Below is a small trained network, with its code and all its weights. Each question gives an input and a class and asks what happens when units are switched off, that is, made to give their printed mean instead of their output.

import numpy as np


def w(rows, s, z=0):
    codes = np.array(rows[::2]) - 128.0
    scale = np.full(codes.shape[1], s)
    scale[-1] = z or s
    return codes * scale


def norm(h):
    return h / np.sqrt((h * h).mean(-1, keepdims=True) + 1e-5)


def f(y):
    return np.maximum(y, 0)


def log_softmax(a):
    a = a - a.max(-1, keepdims=True)
    return a - np.log(np.exp(a).sum(-1, keepdims=True))


def net(x, mask):
    res = np.array(x, float).reshape(1, 8) / 4 @ E
    u = 0
    for l in range(2):
        y = f(norm(res) @ A[l][:, :-1].T + A[l][:, -1])
        res = res + np.where(mask[u : u + 13], y, B[l][:, -1]) @ B[l][:, :-1]
        u += 13
    return log_softmax(norm(res)[-1] @ U[:, :-1].T + U[:, -1])


A, B = {}, {}
E = w([
[124,132,129,125,132,123,131,131,137,125,128,132],'x0',
[127,124,131,130,126,132,125,131,126,133,127,120],'x1',
[134,129,127,129,127,127,130,123,125,126,128,131],'x2',
[157,122,131,140,142,76,167,250,22,140,139,166],'x3',
[16,123,128,200,134,137,232,115,86,12,172,73],'x4',
[128,130,128,128,129,132,128,130,129,132,131,124],'x5',
[135,128,124,128,131,124,137,126,133,126,124,130],'x6',
[109,198,5,174,28,65,116,144,131,163,131,106],'x7',
],0.014)
A[0] = w([
[184,190,79,89,106,91,70,115,139,214,117,155,97],'L0N1',
[133,132,61,131,127,121,113,166,125,182,126,121,23],'L0N2',
[77,155,111,242,72,101,184,161,156,77,139,69,2],'L0N3',
[135,90,155,119,167,186,123,101,157,131,126,152,62],'L0N4',
[119,164,156,115,115,125,100,82,189,105,85,77,54],'L0N5',
[85,147,149,147,131,178,100,119,86,120,115,134,51],'L0N6',
[140,134,140,120,192,135,128,176,60,115,134,172,85],'L0N7',
[206,66,254,25,226,170,91,141,161,176,101,176,188],'L0N8',
[157,130,160,133,128,75,163,238,27,134,124,166,148],'L0N9',
[138,121,108,110,140,111,151,130,170,82,110,169,56],'L0N10',
[180,121,167,149,127,128,138,122,145,164,115,141,84],'L0N11',
[149,154,127,99,84,131,83,90,220,179,113,106,59],'L0N12',
[102,103,241,133,239,183,177,118,111,50,142,112,136],'L0N13',
],0.0084,0.0054)
B[0] = w([
[135,85,183,156,81,155,134,157,208,144,86,135,188],'L0N1',
[128,168,136,165,111,153,92,110,178,113,142,150,144],'L0N2',
[107,150,82,82,218,191,86,95,88,98,133,104,174],'L0N3',
[144,197,145,102,116,76,101,141,129,137,144,98,157],'L0N4',
[187,159,146,175,184,57,110,176,98,143,216,173,154],'L0N5',
[151,152,145,115,154,74,140,123,121,138,162,136,133],'L0N6',
[121,50,110,115,126,190,126,129,112,157,132,125,162],'L0N7',
[89,204,40,82,197,155,89,112,38,60,180,105,250],'L0N8',
[175,130,95,190,183,132,129,255,107,127,187,203,197],'L0N9',
[126,145,141,108,111,106,114,137,123,90,113,96,128],'L0N10',
[104,152,108,133,118,117,148,135,97,100,117,135,144],'L0N11',
[110,62,86,58,105,157,187,124,145,108,99,155,174],'L0N12',
[156,57,194,142,64,96,137,145,205,191,62,152,216],'L0N13',
],0.0087,0.017)
A[1] = w([
[183,159,127,95,134,134,89,146,133,159,153,169,62],'L1N1',
[187,147,130,105,136,136,117,152,133,132,148,153,96],'L1N2',
[196,141,106,145,66,118,93,162,188,188,91,142,95],'L1N3',
[104,170,134,86,137,149,111,8,114,93,95,43,52],'L1N4',
[116,103,139,187,143,99,180,150,86,106,146,110,78],'L1N5',
[90,160,64,182,120,94,166,106,91,113,167,95,72],'L1N6',
[112,141,174,72,132,119,115,90,131,113,112,100,108],'L1N7',
[105,143,122,101,53,132,106,42,169,135,100,81,118],'L1N8',
[125,88,169,127,128,118,158,129,140,109,118,148,136],'L1N9',
[122,121,188,124,131,133,139,148,85,70,132,119,81],'L1N10',
[114,99,232,125,118,91,132,83,153,143,85,98,56],'L1N11',
[183,60,231,198,128,56,178,182,70,160,156,152,92],'L1N12',
[113,122,197,143,98,114,121,37,189,120,120,73,1],'L1N13',
],0.012,0.0052)
B[1] = w([
[120,155,111,168,121,107,161,112,107,127,136,73,209],'L1N1',
[96,149,125,171,128,121,161,89,117,106,118,102,197],'L1N2',
[107,90,208,183,136,87,187,139,137,147,176,136,223],'L1N3',
[81,179,126,135,41,32,157,73,190,144,88,94,237],'L1N4',
[168,92,135,67,133,163,98,126,148,143,121,132,191],'L1N5',
[186,165,116,86,191,133,78,132,57,126,136,141,200],'L1N6',
[119,146,111,205,88,98,138,107,120,101,111,106,183],'L1N7',
[123,76,147,22,153,202,121,104,144,125,66,158,223],'L1N8',
[134,105,152,135,122,160,112,129,167,127,114,119,180],'L1N9',
[171,83,122,119,119,168,142,151,142,144,126,145,177],'L1N10',
[191,123,152,197,80,125,96,176,83,91,203,90,183],'L1N11',
[61,142,125,71,90,118,123,3,196,149,71,114,255],'L1N12',
[192,161,154,173,142,141,96,211,45,93,185,109,189],'L1N13',
],0.012,0.0091)
U = w([
[89,227,79,72,121,106,102,30,136,98,100,81,132],'0',
[110,37,160,88,111,167,154,121,201,163,94,165,252],'1',
[144,153,63,114,221,159,100,174,16,112,158,137,148],'2',
[124,155,142,250,110,67,168,181,149,192,154,164,23],'3',
[153,123,200,200,79,126,104,123,134,75,144,70,73],'4',
],0.018,0.0027)

Each question gives the input, the list of numbers given to net, and the class t.
The units are the neurons (one row each of A and B). Each row of codes is followed by its name. A weight is (code - 128) times the scale printed after its matrix; where a second scale follows, it is the last column's (A, B and U).
mask holds one flag per neuron, layer by layer. A switched-off neuron (its flag False) gives its mean, the last column of its row in B, instead of its output. The means were averaged over made-up inputs and are rounded, as every weight is.
A unit's drop is (log p(t) with every unit on - log p(t) with that unit switched off) / (log p(t) with every unit on - log p(t) with every unit switched off).
The circuit of an input: a set's keep is (log p(t) with only the set's units on - log p(t) with every unit switched off) / (log p(t) with every unit on - log p(t) with every unit switched off). Starting from the 12 units with the biggest drops (on a tie, the unit counted first), units are removed one at a time, each time the one whose removal leaves the highest keep (on an exact tie, the one counted first), for as long as the keep stays at least 0.8.
units of the circuit, in order: the units of the circuit, biggest drop first
most important unit: the unit with the biggest drop
top k neurons: the k neurons with the biggest drops, biggest first
top k neurons in layer l: the k neurons of layer l with the biggest drops, biggest first
drop when u is switched off: that unit's drop, to one decimal
input [1,-4,-1,6,-7,3,8,-8], class 2: units of the circuit, in order : (L0N8)
input [1,3,-1,-6,0,4,-8,-7], class 0: top 3 neurons : (L0N8; L0N1; L1N4)
input [-6,-7,-2,-8,2,4,5,-1], class 4: units of the circuit, in order : (L0N8; L1N13)
input [7,2,-8,-2,-6,3,0,0], class 0: top 3 neurons : (L0N8; L0N13; L0N9)
input [-4,2,5,-7,1,-7,8,-5], class 4: units of the circuit, in order : (L0N13; L1N13; L1N11)
input [5,1,6,-3,6,3,8,-1], class 4: top 2 neurons in layer 0 : (L0N8; L0N13)
input [-7,7,8,-7,1,-2,1,-2], class 4: top 3 neurons : (L0N8; L1N13; L0N3)
input [5,1,5,7,-2,-6,1,1], class 3: top 3 neurons : (L0N8; L0N9; L0N3)
input [7,0,-8,1,-8,-2,-6,2], class 3: top 2 neurons : (L0N1; L1N3)
input [-1,-3,8,7,-1,2,-8,1], class 3: top 3 neurons : (L0N8; L0N9; L1N8)
input [-6,0,-3,-3,-1,8,-7,6], class 1: top 2 neurons : (L0N8; L1N8)
input [1,-4,-7,-2,-8,7,-4,-2], class 0: top 2 neurons : (L0N8; L0N9)
input [2,-8,-8,-4,1,8,-3,-6], class 4: top 2 neurons : (L0N13; L0N3)
input [-5,-3,5,3,-3,5,-5,1], class 3: most important unit : L0N1
input [-5,-4,-4,6,0,0,-4,2], class 3: top 3 neurons in layer 0 : (L0N8; L0N9; L0N3)
input [8,4,-3,1,6,-3,-2,3], class 2: top 2 neurons : (L1N12; L1N6)
input [-5,1,-6,-7,2,1,5,0], class 4: top 2 neurons : (L0N8; L1N13)
input [8,7,-4,1,0,-5,8,5], class 3: top 2 neurons in layer 0 : (L0N8; L0N1)
input [2,-1,-8,6,8,-8,4,-1], class 1: drop when L0N8 is switched off : 1.2
input [2,8,-1,1,-1,3,1,-4], class 2: drop when L0N8 is switched off : 4.3
input [-2,0,7,-7,-1,-2,1,3], class 1: drop when L0N8 is switched off : 0.5
input [0,5,-8,-5,2,-7,8,-5], class 4: most important unit : L0N13
input [4,-6,-7,0,-7,-7,-2,-3], class 0: top 2 neurons : (L0N8; L0N9)
